Below are the code and all the weights of a small trained network. Each question names an input and a class and asks about switching units off, where a switched-off unit gives its printed mean instead of its output.

import numpy as np


def w(rows, s, z=0):
    codes = np.array(rows[::2]) - 128.0
    scale = np.full(codes.shape[1], s)
    scale[-1] = z or s
    return codes * scale


def norm(h):
    return h / np.sqrt((h * h).mean(-1, keepdims=True) + 1e-5)


def f(y):
    return y / 2 * (1 + np.tanh(0.7978845608 * (y + 0.044715 * y**3)))


def log_softmax(a):
    a = a - a.max(-1, keepdims=True)
    return a - np.log(np.exp(a).sum(-1, keepdims=True))


def net(x, mask):
    res = np.array(x, float).reshape(1, 4) / 4 @ E
    u = 0
    for l in range(2):
        y = f(norm(res) @ A[l][:, :-1].T + A[l][:, -1])
        res = res + np.where(mask[u : u + 14], y, B[l][:, -1]) @ B[l][:, :-1]
        u += 14
    return log_softmax(norm(res)[-1] @ U[:, :-1].T + U[:, -1])


A, B = {}, {}
E = w([
[128,128,128,128,128,128,127],'x0',
[244,151,146,143,129,110,64],'x1',
[144,154,110,125,234,149,143],'x2',
[176,115,71,123,110,95,209],'x3',
],0.012)
A[0] = w([
[225,121,110,125,99,120,172,61],'0.n1',
[201,138,129,128,224,133,111,65],'0.n2',
[224,145,132,126,132,123,70,12],'0.n3',
[162,128,134,129,45,119,108,26],'0.n4',
[202,134,109,136,119,119,170,42],'0.n5',
[102,153,134,139,123,119,154,40],'0.n6',
[241,121,132,129,94,117,95,13],'0.n7',
[145,130,152,133,146,135,3,51],'0.n8',
[178,131,143,133,32,122,86,46],'0.n9',
[107,118,121,120,129,119,156,65],'0.n10',
[144,132,124,125,166,124,138,15],'0.n11',
[109,118,119,122,126,136,131,89],'0.n12',
[149,133,143,120,131,120,124,4],'0.n13',
[150,136,122,134,169,121,137,43],'0.n14',
],0.029,0.0032)
B[0] = w([
[120,215,217,87,116,86,63,232],'0.n1',
[117,2,66,94,170,120,80,225],'0.n2',
[102,141,94,204,114,181,230,241],'0.n3',
[112,53,90,104,180,108,70,205],'0.n4',
[143,223,178,71,128,114,89,207],'0.n5',
[129,120,147,123,150,154,184,142],'0.n6',
[133,126,131,201,100,193,236,250],'0.n7',
[135,246,225,70,110,88,92,221],'0.n8',
[120,18,62,83,164,111,90,231],'0.n9',
[114,142,133,159,126,183,152,155],'0.n10',
[111,76,114,122,126,98,116,150],'0.n11',
[99,123,127,127,136,146,180,139],'0.n12',
[141,135,118,151,118,135,141,138],'0.n13',
[109,91,94,108,136,109,108,158],'0.n14',
],0.033,0.022)
A[1] = w([
[133,127,107,163,132,143,160,96],'1.n1',
[158,136,118,216,111,176,197,3],'1.n2',
[175,159,129,70,120,104,129,47],'1.n3',
[147,148,99,190,92,205,165,60],'1.n4',
[138,136,126,138,91,84,130,124],'1.n5',
[115,222,189,105,91,108,132,25],'1.n6',
[120,54,91,91,153,99,80,80],'1.n7',
[137,145,102,128,103,85,137,94],'1.n8',
[168,250,200,127,92,71,86,48],'1.n9',
[129,117,100,192,121,151,183,124],'1.n10',
[135,198,155,136,135,109,133,124],'1.n11',
[142,219,186,116,116,99,101,53],'1.n12',
[162,8,8,166,140,110,47,74],'1.n13',
[139,105,132,155,107,152,186,109],'1.n14',
],0.021,0.0026)
B[1] = w([
[142,142,162,107,108,208,98,175],'1.n1',
[82,101,127,157,76,194,233,235],'1.n2',
[66,175,181,180,174,203,106,160],'1.n3',
[204,119,108,166,101,155,198,222],'1.n4',
[101,102,188,100,109,156,139,124],'1.n5',
[137,151,165,79,95,70,82,216],'1.n6',
[114,56,54,150,132,114,132,245],'1.n7',
[99,121,180,111,134,171,127,120],'1.n8',
[165,252,160,161,80,43,132,230],'1.n9',
[227,144,147,119,104,182,149,223],'1.n10',
[102,164,153,114,214,132,70,174],'1.n11',
[96,163,210,121,111,68,156,210],'1.n12',
[99,22,35,95,142,85,29,252],'1.n13',
[178,193,99,219,171,142,118,215],'1.n14',
],0.031,0.014)
U = w([
[185,139,139,176,98,193,230,120],'0',
[115,10,55,97,157,78,64,244],'1',
[128,237,241,88,109,19,105,1],'2',
],0.013,0.00081)

Each question gives the input, the list of numbers given to net, and the class t.
The units are the neurons (one row each of A and B). Each row of codes is followed by its name. A weight is (code - 128) times the scale printed after its matrix; where a second scale follows, it is the last column's (A, B and U).
mask holds one flag per neuron, layer by layer. A switched-off neuron (its flag False) gives its mean, the last column of its row in B, instead of its output. The means were averaged over made-up inputs and are rounded, as every weight is.
A unit's drop is (log p(t) with every unit on - log p(t) with that unit switched off) / (log p(t) with every unit on - log p(t) with every unit switched off).
most important unit: the unit with the biggest drop
k most important neurons: the k neurons with the biggest drops, biggest first
top k neurons in layer l: the k neurons of layer l with the biggest drops, biggest first
drop when u is switched off: that unit's drop, to one decimal
input [6,5,1,7], class 2: 2 most important neurons => (0.n1; 0.n5)
input [2,-8,2,-4], class 0: 3 most important neurons => (0.n1; 0.n8; 0.n9)
input [4,-6,-5,2], class 0: 3 most important neurons => (0.n1; 0.n8; 0.n9)
input [8,8,4,0], class 0: most important unit => 0.n3
input [-8,8,3,-7], class 0: 4 most important neurons => (0.n3; 0.n1; 0.n5; 0.n2)
input [2,7,-5,-6], class 0: top 3 neurons in layer 0 => (0.n1; 0.n7; 0.n3)
input [-4,-5,-1,0], class 0: 2 most important neurons => (0.n1; 0.n8)
input [3,4,8,6], class 1: 2 most important neurons => (0.n2; 0.n8)
input [8,-8,-5,-2], class 0: 4 most important neurons => (0.n1; 0.n8; 0.n9; 0.n5)
input [-7,5,-3,0], class 0: top 2 neurons in layer 0 => (0.n7; 0.n3)
input [6,5,-7,-7], class 1: 2 most important neurons => (0.n9; 0.n4)
input [-5,-4,4,6], class 2: 3 most important neurons => (0.n9; 0.n2; 0.n7)
input [-2,-8,-1,0], class 0: top 3 neurons in layer 0 => (0.n1; 0.n8; 0.n9)
input [-8,5,-3,-3], class 0: 3 most important neurons => (0.n7; 0.n3; 0.n8)
input [-5,2,-2,3], class 2: 2 most important neurons => (0.n1; 0.n2)
input [5,0,8,7], class 1: most important unit => 0.n2
input [-8,6,-3,1], class 0: top 3 neurons in layer 0 => (0.n7; 0.n3; 0.n9)
input [7,-7,6,-1], class 0: drop when 0.n9 is switched off => 5.4
input [-7,-2,7,8], class 2: drop when 0.n1 is switched off => 1.1
input [-4,3,0,-5], class 2: drop when 0.n8 is switched off => 7.9
